Below are the code and all the weights of a small trained network. Each question names an input and a class and asks about switching units off, where a switched-off unit gives its printed mean instead of its output.

import numpy as np


def w(rows, s, z=0):
    codes = np.array(rows[::2]) - 128.0
    scale = np.full(codes.shape[1], s)
    scale[-1] = z or s
    return codes * scale


def norm(h):
    return h / np.sqrt((h * h).mean(-1, keepdims=True) + 1e-5)


def f(y):
    return y / 2 * (1 + np.tanh(0.7978845608 * (y + 0.044715 * y**3)))


def log_softmax(a):
    a = a - a.max(-1, keepdims=True)
    return a - np.log(np.exp(a).sum(-1, keepdims=True))


def net(x, mask):
    res = np.array(x, float).reshape(1, 2) / 4 @ E
    u = 0
    for l in range(2):
        y = f(norm(res) @ A[l][:, :-1].T + A[l][:, -1])
        res = res + np.where(mask[u : u + 16], y, B[l][:, -1]) @ B[l][:, :-1]
        u += 16
    return log_softmax(norm(res)[-1] @ U[:, :-1].T + U[:, -1])


A, B = {}, {}
E = w([
[217,97,74,190,185,34],'x0',
[168,251,77,201,168,213],'x1',
],0.0025)
A[0] = w([
[77,139,67,174,77,109,117],'0.n1',
[42,75,194,127,193,131,118],'0.n2',
[176,178,52,40,205,167,7],'0.n3',
[115,102,77,84,182,156,129],'0.n4',
[82,122,163,161,127,183,133],'0.n5',
[95,42,150,28,97,30,145],'0.n6',
[133,169,134,188,222,207,70],'0.n7',
[224,186,112,140,139,1,59],'0.n8',
[10,218,212,77,65,162,161],'0.n9',
[193,185,150,103,222,182,52],'0.n10',
[160,138,78,77,96,129,130],'0.n11',
[229,79,26,145,122,92,59],'0.n12',
[151,172,57,130,136,183,92],'0.n13',
[167,173,111,117,140,155,79],'0.n14',
[151,250,27,207,114,177,108],'0.n15',
[150,159,185,92,10,58,25],'0.n16',
],0.0029,0.0017)
B[0] = w([
[116,135,89,102,110,125,125],'0.n1',
[144,144,124,172,150,141,146],'0.n2',
[100,104,148,144,110,101,110],'0.n3',
[128,135,134,128,128,121,128],'0.n4',
[146,116,102,99,139,96,147],'0.n5',
[83,161,84,254,130,172,241],'0.n6',
[74,116,114,115,122,88,164],'0.n7',
[140,136,126,80,185,138,158],'0.n8',
[204,121,102,99,167,76,253],'0.n9',
[103,61,129,157,109,121,135],'0.n10',
[128,137,134,128,127,119,129],'0.n11',
[137,125,125,73,166,141,153],'0.n12',
[62,85,80,103,113,123,150],'0.n13',
[108,84,107,136,113,126,126],'0.n14',
[54,121,88,116,97,45,242],'0.n15',
[149,137,137,173,85,132,114],'0.n16',
],0.0037,0.0022)
A[1] = w([
[148,191,70,142,157,108,108],'1.n1',
[121,59,118,41,75,81,184],'1.n2',
[131,163,209,50,103,191,76],'1.n3',
[222,149,181,62,123,114,17],'1.n4',
[193,126,134,155,157,114,118],'1.n5',
[238,151,144,55,139,140,3],'1.n6',
[66,127,198,104,85,194,155],'1.n7',
[147,77,207,47,138,101,74],'1.n8',
[133,138,176,44,96,217,54],'1.n9',
[42,136,115,161,131,140,85],'1.n10',
[79,204,124,65,56,166,112],'1.n11',
[239,135,120,177,96,196,172],'1.n12',
[149,253,115,169,169,169,77],'1.n13',
[79,119,101,158,91,58,161],'1.n14',
[110,26,202,155,85,98,104],'1.n15',
[170,150,156,147,111,193,134],'1.n16',
],0.0057,0.0027)
B[1] = w([
[162,91,176,131,75,148,210],'1.n1',
[59,164,178,42,239,171,199],'1.n2',
[199,83,111,81,181,42,193],'1.n3',
[130,109,134,188,138,152,115],'1.n4',
[127,119,134,81,64,76,153],'1.n5',
[120,148,91,212,95,135,127],'1.n6',
[180,115,100,180,113,73,231],'1.n7',
[91,151,114,168,61,191,132],'1.n8',
[162,81,137,119,146,59,189],'1.n9',
[176,130,121,191,165,137,177],'1.n10',
[177,96,108,160,125,94,254],'1.n11',
[76,128,139,2,189,140,155],'1.n12',
[33,105,208,98,121,197,180],'1.n13',
[157,130,173,128,77,190,240],'1.n14',
[113,208,64,173,97,208,205],'1.n15',
[103,120,129,66,159,107,133],'1.n16',
],0.0041,0.0027)
U = w([
[205,70,108,84,146,8,150],'0',
[122,138,95,224,71,181,131],'1',
[41,138,199,34,186,167,136],'2',
[123,197,233,132,119,51,5],'3',
[130,201,254,137,119,50,7],'4',
],0.017,0.02)

Each question gives the input, the list of numbers given to net, and the class t.
The units are the neurons (one row each of A and B). Each row of codes is followed by its name. A weight is (code - 128) times the scale printed after its matrix; where a second scale follows, it is the last column's (A, B and U).
mask holds one flag per neuron, layer by layer. A switched-off neuron (its flag False) gives its mean, the last column of its row in B, instead of its output. The means were averaged over made-up inputs and are rounded, as every weight is.
A unit's drop is (log p(t) with every unit on - log p(t) with that unit switched off) / (log p(t) with every unit on - log p(t) with every unit switched off).
The circuit of an input: a set's keep is (log p(t) with only the set's units on - log p(t) with every unit switched off) / (log p(t) with every unit on - log p(t) with every unit switched off). Starting from the 12 units with the biggest drops (on a tie, the unit counted first), units are removed one at a time, each time the one whose removal leaves the highest keep (on an exact tie, the one counted first), for as long as the keep stays at least 0.8.
units of the circuit, in order: the units of the circuit, biggest drop first
k most important neurons: the k neurons with the biggest drops, biggest first
top k neurons in layer l: the k neurons of layer l with the biggest drops, biggest first
drop when u is switched off: that unit's drop, to one decimal
input [-7,-8], class 1: top neuron in layer 1 -> [1.n8]
input [1,0], class 2: units of the circuit, in order -> [1.n7 1.n11]
input [-6,-7], class 1: units of the circuit, in order -> [0.n6 1.n15 1.n7]
input [-3,2], class 2: 3 most important neurons -> [0.n9 1.n2 0.n6]
input [-5,-5], class 0: top 2 neurons in layer 1 -> [1.n3 1.n9]
input [3,-5], class 1: 2 most important neurons -> [0.n9 0.n6]
input [-4,-6], class 1: units of the circuit, in order -> [0.n6 1.n15]
input [-3,3], class 2: 4 most important neurons -> [0.n9 0.n6 1.n2 0.n15]
input [-8,8], class 0: 3 most important neurons -> [0.n6 1.n11 1.n3]
input [2,0], class 2: 3 most important neurons -> [1.n7 1.n11 1.n15]
input [2,-3], class 2: top 2 neurons in layer 0 -> [0.n15 0.n6]
input [-6,-8], class 1: top 3 neurons in layer 1 -> [1.n15 1.n7 1.n12]
input [-1,-3], class 2: 2 most important neurons -> [0.n15 1.n12]
input [-2,3], class 2: 2 most important neurons -> [0.n6 1.n2]
input [3,2], class 2: top 2 neurons in layer 0 -> [0.n6 0.n9]
input [-5,-7], class 1: 3 most important neurons -> [0.n6 1.n15 1.n7]
input [-5,-8], class 1: most important neuron -> [0.n6]
input [2,-2], class 2: drop when 0.n15 is switched off -> 0.2
input [0,-8], class 1: drop when 0.n6 is switched off -> 0.3
input [-3,-5], class 1: drop when 0.n6 is switched off -> 0.2
